Here is a tiny trained network, its code and every weight. The questions are about switching its units off for an input and a class, where a switched-off unit gives its printed mean instead of its output.

import numpy as np


def w(rows, s, z=0):
    codes = np.array(rows[::2]) - 128.0
    scale = np.full(codes.shape[1], s)
    scale[-1] = z or s
    return codes * scale


def norm(h):
    return h / np.sqrt((h * h).mean(-1, keepdims=True) + 1e-5)


def f(y):
    return np.maximum(y, 0)


def log_softmax(a):
    a = a - a.max(-1, keepdims=True)
    return a - np.log(np.exp(a).sum(-1, keepdims=True))


def net(x, mask):
    res = np.array(x, float).reshape(1, 6) / 4 @ E
    u = 0
    for l in range(4):
        y = f(norm(res) @ A[l][:, :-1].T + A[l][:, -1])
        res = res + np.where(mask[u : u + 10], y, B[l][:, -1]) @ B[l][:, :-1]
        u += 10
    return log_softmax(norm(res)[-1] @ U[:, :-1].T + U[:, -1])


A, B = {}, {}
E = w([
[166,233,58,170,186],'x0',
[219,1,118,227,215],'x1',
[176,112,244,33,154],'x2',
[133,130,126,120,124],'x3',
[162,169,47,53,86],'x4',
[127,131,117,130,122],'x5',
],0.0057)
A[0] = w([
[100,172,167,111,111,160],'L0N1',
[197,125,63,84,79,104],'L0N2',
[71,134,83,140,88,51],'L0N3',
[84,51,101,152,57,127],'L0N4',
[139,178,114,51,180,2],'L0N5',
[59,145,225,164,153,151],'L0N6',
[160,204,167,119,195,121],'L0N7',
[117,151,25,186,86,166],'L0N8',
[51,187,175,148,160,191],'L0N9',
[1,54,142,105,136,206],'L0N10',
],0.0075,0.0011)
B[0] = w([
[100,164,152,209,218,187],'L0N1',
[167,86,127,32,125,199],'L0N2',
[134,96,95,194,171,182],'L0N3',
[246,186,155,168,111,197],'L0N4',
[88,74,164,245,116,185],'L0N5',
[80,129,95,83,74,213],'L0N6',
[166,173,129,171,199,209],'L0N7',
[154,148,186,146,214,254],'L0N8',
[63,64,25,201,119,208],'L0N9',
[254,171,123,189,124,208],'L0N10',
],0.005,0.0044)
A[1] = w([
[144,146,129,84,114,7],'L1N1',
[133,52,143,115,113,140],'L1N2',
[160,141,112,105,123,82],'L1N3',
[130,86,4,131,109,53],'L1N4',
[168,117,169,118,46,27],'L1N5',
[129,109,70,35,189,12],'L1N6',
[111,95,151,140,91,107],'L1N7',
[102,182,159,110,174,75],'L1N8',
[76,86,201,204,126,250],'L1N9',
[144,126,216,123,136,137],'L1N10',
],0.012,0.0015)
B[1] = w([
[157,87,53,146,120,148],'L1N1',
[188,170,130,83,152,186],'L1N2',
[94,144,37,135,104,158],'L1N3',
[177,53,145,154,86,197],'L1N4',
[254,143,151,169,130,183],'L1N5',
[101,129,69,125,73,164],'L1N6',
[174,229,100,141,118,154],'L1N7',
[163,88,123,215,160,186],'L1N8',
[187,135,28,31,105,255],'L1N9',
[73,104,81,232,68,204],'L1N10',
],0.0074,0.0059)
A[2] = w([
[168,83,178,156,92,123],'L2N1',
[67,76,113,141,255,198],'L2N2',
[194,156,246,35,109,60],'L2N3',
[57,219,192,139,70,219],'L2N4',
[73,221,121,136,83,37],'L2N5',
[198,184,95,155,101,176],'L2N6',
[222,78,116,185,119,253],'L2N7',
[83,156,60,180,135,212],'L2N8',
[154,222,69,88,245,123],'L2N9',
[160,134,86,201,122,195],'L2N10',
],0.0075,0.0016)
B[2] = w([
[158,180,74,155,181,154],'L2N1',
[183,113,42,74,4,159],'L2N2',
[91,134,157,252,188,138],'L2N3',
[97,61,63,36,246,137],'L2N4',
[59,60,125,85,128,142],'L2N5',
[103,90,197,130,122,218],'L2N6',
[70,127,202,126,155,245],'L2N7',
[168,61,254,124,105,188],'L2N8',
[178,164,121,104,101,182],'L2N9',
[103,167,194,83,104,222],'L2N10',
],0.0069,0.011)
A[3] = w([
[147,174,149,160,61,2],'L3N1',
[134,161,122,80,175,58],'L3N2',
[83,102,119,185,103,173],'L3N3',
[160,159,174,135,73,211],'L3N4',
[149,135,148,157,131,151],'L3N5',
[163,96,148,77,31,101],'L3N6',
[111,246,119,179,181,219],'L3N7',
[27,117,133,76,104,175],'L3N8',
[118,134,70,159,134,104],'L3N9',
[118,52,203,151,210,175],'L3N10',
],0.012,0.002)
B[3] = w([
[117,69,191,118,109,190],'L3N1',
[121,54,194,128,181,132],'L3N2',
[11,59,151,42,163,144],'L3N3',
[85,136,106,187,119,254],'L3N4',
[130,155,152,139,97,189],'L3N5',
[86,90,79,127,26,232],'L3N6',
[243,125,180,119,105,150],'L3N7',
[254,127,145,34,224,153],'L3N8',
[119,98,190,118,80,128],'L3N9',
[48,138,108,30,120,237],'L3N10',
],0.007,0.01)
U = w([
[124,156,151,115,87,174],'0',
[233,145,167,192,108,145],'1',
[165,61,60,65,224,108],'2',
[111,109,129,147,103,125],'3',
[114,124,22,143,98,172],'4',
[22,132,162,177,191,97],'5',
[132,252,28,189,137,2],'6',
],0.011,0.0055)

Each question gives the input, the list of numbers given to net, and the class t.
The units are the neurons (one row each of A and B). Each row of codes is followed by its name. A weight is (code - 128) times the scale printed after its matrix; where a second scale follows, it is the last column's (A, B and U).
mask holds one flag per neuron, layer by layer. A switched-off neuron (its flag False) gives its mean, the last column of its row in B, instead of its output. The means were averaged over made-up inputs and are rounded, as every weight is.
A unit's drop is (log p(t) with every unit on - log p(t) with that unit switched off) / (log p(t) with every unit on - log p(t) with every unit switched off).
most important unit: the unit with the biggest drop
top k neurons: the k neurons with the biggest drops, biggest first
top k neurons in layer l: the k neurons of layer l with the biggest drops, biggest first
input [-5,-2,-2,-6,-8,-6], class 4: top 2 neurons -> (L1N9; L3N6)
input [0,-4,-2,-7,-8,-3], class 4: top neuron -> (L1N9)
input [-8,0,3,1,1,0], class 1: top 3 neurons in layer 1 -> (L1N5; L1N2; L1N7)
input [-7,-4,-5,-5,7,0], class 1: top 4 neurons -> (L1N5; L0N4; L3N10; L0N10)
input [-1,7,-3,-6,-4,6], class 2: top 3 neurons -> (L1N9; L3N6; L2N8)
input [-7,0,-6,-5,-7,-1], class 1: top 3 neurons -> (L0N10; L0N4; L3N10)
input [3,-1,0,4,-5,-4], class 4: top 4 neurons in layer 0 -> (L0N9; L0N7; L0N10; L0N4)
input [1,4,3,3,-7,0], class 4: top 2 neurons in layer 1 -> (L1N10; L1N9)
input [-4,3,-1,1,2,-2], class 1: top 2 neurons -> (L1N5; L2N1)
input [-2,-3,7,0,-8,-6], class 4: top 2 neurons -> (L1N10; L1N9)
input [-7,1,-3,3,-6,2], class 1: top 2 neurons -> (L1N5; L0N10)
input [-3,4,6,4,7,5], class 4: top 2 neurons in layer 3 -> (L3N6; L3N1)
input [-5,-6,7,1,3,-6], class 5: top 2 neurons -> (L1N5; L2N3)
input [0,7,-8,0,4,-2], class 5: top 2 neurons -> (L1N9; L2N7)
input [7,-1,2,5,-3,2], class 1: most important unit -> L0N7
input [0,-5,7,-3,3,3], class 5: top 2 neurons -> (L1N8; L0N5)
input [1,2,8,2,-2,-1], class 5: top 2 neurons -> (L1N10; L3N6)
input [4,-8,2,5,0,-7], class 2: top 2 neurons -> (L2N4; L3N8)
input [1,5,-6,-2,7,7], class 0: top 2 neurons in layer 1 -> (L1N9; L1N8)
input [1,7,3,7,-2,-5], class 2: most important unit -> L2N8
input [-1,-7,-5,5,3,-2], class 2: top 2 neurons -> (L3N8; L2N4)
input [7,-6,6,2,-8,-7], class 4: top 3 neurons in layer 2 -> (L2N2; L2N8; L2N7)
input [-7,0,-4,2,5,4], class 1: top 2 neurons -> (L1N5; L0N4)
input [2,-7,5,7,-7,-3], class 2: top 2 neurons in layer 1 -> (L1N5; L1N4)
input [5,0,-5,-3,3,2], class 1: top 4 neurons in layer 0 -> (L0N8; L0N9; L0N6; L0N5)
input [1,7,-3,5,3,1], class 2: top 3 neurons in layer 1 -> (L1N10; L1N4; L1N7)
input [-3,7,-7,-4,1,-4], class 2: top 4 neurons in layer 3 -> (L3N6; L3N4; L3N10; L3N1)
input [-7,5,0,2,-1,-6], class 1: most important unit -> L1N5
input [0,-3,-8,-3,0,-6], class 5: top 2 neurons in layer 1 -> (L1N4; L1N2)
input [-1,-1,8,-6,6,-6], class 5: top 3 neurons in layer 0 -> (L0N5; L0N1; L0N6)
